Below is a small trained network, with its code and all its weights. Each question gives an input and a class and asks what happens when units are switched off, that is, made to give their printed mean instead of their output.

import numpy as np


def w(rows, s, z=0):
    codes = np.array(rows[::2]) - 128.0
    scale = np.full(codes.shape[1], s)
    scale[-1] = z or s
    return codes * scale


def norm(h):
    return h / np.sqrt((h * h).mean(-1, keepdims=True) + 1e-5)


def f(y):
    return y / 2 * (1 + np.tanh(0.7978845608 * (y + 0.044715 * y**3)))


def log_softmax(a):
    a = a - a.max(-1, keepdims=True)
    return a - np.log(np.exp(a).sum(-1, keepdims=True))


def net(x, mask):
    res = np.array(x, float).reshape(1, 8) / 4 @ E
    u = 0
    for l in range(4):
        y = f(norm(res) @ A[l][:, :-1].T + A[l][:, -1])
        res = res + np.where(mask[u : u + 5], y, B[l][:, -1]) @ B[l][:, :-1]
        u += 5
    return log_softmax(norm(res)[-1] @ U[:, :-1].T + U[:, -1])


A, B = {}, {}
E = w([
[78,173,98,111,153,4,87],'x0',
[128,126,131,130,127,129,125],'x1',
[129,125,128,132,128,127,130],'x2',
[97,85,80,127,85,74,164],'x3',
[128,141,122,125,133,130,139],'x4',
[127,122,131,134,127,128,125],'x5',
[127,133,127,128,130,127,134],'x6',
[199,249,137,153,68,87,126],'x7',
],0.0026)
A[0] = w([
[146,102,68,96,171,141,233,250],'L0N1',
[167,153,189,116,109,68,182,106],'L0N2',
[148,169,154,138,88,129,161,59],'L0N3',
[155,193,147,103,95,64,174,119],'L0N4',
[210,155,75,132,4,119,154,87],'L0N5',
],0.0031,0.0023)
B[0] = w([
[102,16,201,106,121,167,49,249],'L0N1',
[112,129,105,186,77,122,58,146],'L0N2',
[170,101,88,208,190,92,40,111],'L0N3',
[103,61,112,181,106,128,84,197],'L0N4',
[165,86,251,164,126,83,244,200],'L0N5',
],0.0033,0.0016)
A[1] = w([
[254,160,136,216,109,166,176,105],'L1N1',
[150,126,144,130,84,94,234,6],'L1N2',
[133,146,149,71,213,76,50,84],'L1N3',
[168,182,102,156,99,45,102,87],'L1N4',
[57,81,45,97,146,77,169,89],'L1N5',
],0.0045,0.0022)
B[1] = w([
[179,114,187,33,180,83,97,253],'L1N1',
[139,34,164,227,139,103,143,124],'L1N2',
[90,86,170,237,102,107,215,187],'L1N3',
[80,111,86,170,91,255,119,240],'L1N4',
[150,193,171,39,137,112,38,205],'L1N5',
],0.0034,0.0021)
A[2] = w([
[133,39,88,54,124,235,133,147],'L2N1',
[114,18,130,135,203,147,114,126],'L2N2',
[159,123,130,175,127,225,157,7],'L2N3',
[52,36,1,163,49,152,177,193],'L2N4',
[194,84,103,94,56,114,215,69],'L2N5',
],0.0035,0.0013)
B[2] = w([
[114,218,8,207,94,48,126,255],'L2N1',
[172,254,169,157,77,114,165,222],'L2N2',
[26,206,135,130,140,69,34,122],'L2N3',
[215,230,136,22,126,95,152,209],'L2N4',
[38,79,146,208,128,44,111,127],'L2N5',
],0.0035,0.0018)
A[3] = w([
[20,143,196,132,201,87,181,172],'L3N1',
[196,125,69,116,2,86,140,5],'L3N2',
[89,223,113,164,166,164,61,106],'L3N3',
[165,190,102,188,129,33,65,239],'L3N4',
[148,165,103,205,169,219,28,136],'L3N5',
],0.0045,0.0014)
B[3] = w([
[193,62,169,192,23,99,122,187],'L3N1',
[115,156,105,134,93,117,230,211],'L3N2',
[133,47,178,254,159,116,126,212],'L3N3',
[98,121,85,80,178,197,138,252],'L3N4',
[77,130,47,112,178,144,90,206],'L3N5',
],0.0051,0.0028)
U = w([
[30,157,67,228,231,241,33,201],'0',
[189,41,255,218,15,49,177,194],'1',
[42,232,30,44,30,121,245,192],'2',
[20,88,145,11,31,9,22,9],'3',
[238,219,238,56,216,234,44,6],'4',
],0.0043,0.0024)

Each question gives the input, the list of numbers given to net, and the class t.
The units are the neurons (one row each of A and B). Each row of codes is followed by its name. A weight is (code - 128) times the scale printed after its matrix; where a second scale follows, it is the last column's (A, B and U).
mask holds one flag per neuron, layer by layer. A switched-off neuron (its flag False) gives its mean, the last column of its row in B, instead of its output. The means were averaged over made-up inputs and are rounded, as every weight is.
A unit's drop is (log p(t) with every unit on - log p(t) with that unit switched off) / (log p(t) with every unit on - log p(t) with every unit switched off).
The circuit of an input: a set's keep is (log p(t) with only the set's units on - log p(t) with every unit switched off) / (log p(t) with every unit on - log p(t) with every unit switched off). Starting from the 12 units with the biggest drops (on a tie, the unit counted first), units are removed one at a time, each time the one whose removal leaves the highest keep (on an exact tie, the one counted first), for as long as the keep stays at least 0.8.
units of the circuit, in order: the units of the circuit, biggest drop first
top k neurons: the k neurons with the biggest drops, biggest first
k most important neurons of layer l: the k neurons of layer l with the biggest drops, biggest first
input [-7,-1,1,8,4,8,-7,-8], class 2: units of the circuit, in order	[L2N1; L2N4; L3N3]
input [2,6,0,-3,5,-5,-8,-1], class 1: units of the circuit, in order	[L1N3]
input [1,-7,4,0,-4,2,-6,-8], class 1: units of the circuit, in order	[L2N2; L3N1]
input [5,-1,2,0,0,5,8,1], class 0: top 3 neurons	[L1N5; L0N5; L3N3]
input [1,-5,-4,4,7,4,3,-7], class 3: top 3 neurons	[L1N5; L1N4; L3N2]
input [-1,-5,-5,0,-7,-6,-2,7], class 4: top 2 neurons	[L1N1; L0N5]
input [1,8,-2,1,-5,-1,0,-8], class 3: 2 most important neurons of layer 2	[L2N5; L2N1]
input [1,4,-2,-5,-7,-7,-6,4], class 0: top 2 neurons	[L1N4; L3N5]
input [-2,7,4,7,-3,-1,4,-8], class 2: units of the circuit, in order	[L2N1; L2N2; L2N4]
input [-2,-3,-2,-2,0,5,6,8], class 4: units of the circuit, in order	[L1N1; L3N1; L2N1]
input [7,-6,1,0,6,3,0,3], class 0: units of the circuit, in order	[L3N3; L1N4; L3N4]
input [3,-1,-2,-7,-3,3,2,-7], class 1: top 2 neurons	[L3N1; L1N3]
input [1,1,0,-8,2,4,2,-2], class 1: 3 most important neurons of layer 3	[L3N1; L3N4; L3N3]
input [-5,-5,4,-1,-3,3,2,1], class 4: top 2 neurons	[L1N1; L1N4]
input [-1,-6,-8,3,5,-8,8,5], class 1: top 2 neurons	[L0N5; L1N1]
input [1,3,-7,0,-1,2,6,2], class 0: top 2 neurons	[L2N3; L0N1]
input [6,-7,-6,-1,-7,-7,5,4], class 0: top neuron	[L3N3]
input [1,4,-4,-5,-2,3,3,-5], class 1: 2 most important neurons of layer 1	[L1N4; L1N3]
input [-5,-7,-1,1,-4,-8,8,-8], class 2: 2 most important neurons of layer 3	[L3N4; L3N5]
input [1,-2,-8,-1,5,-6,-8,-1], class 1: 2 most important neurons of layer 1	[L1N3; L1N4]
input [-1,-3,-1,-1,7,0,7,1], class 4: top 3 neurons	[L1N4; L1N1; L1N3]
input [-1,-2,-7,3,0,-7,8,6], class 1: top 3 neurons	[L0N5; L1N1; L2N1]
input [4,-6,-3,-7,6,5,-1,3], class 0: top neuron	[L3N5]
input [-6,5,-4,6,1,-1,-7,0], class 2: top 2 neurons	[L2N1; L1N3]
input [4,-4,-2,0,-6,4,-1,8], class 0: 2 most important neurons of layer 2	[L2N4; L2N2]
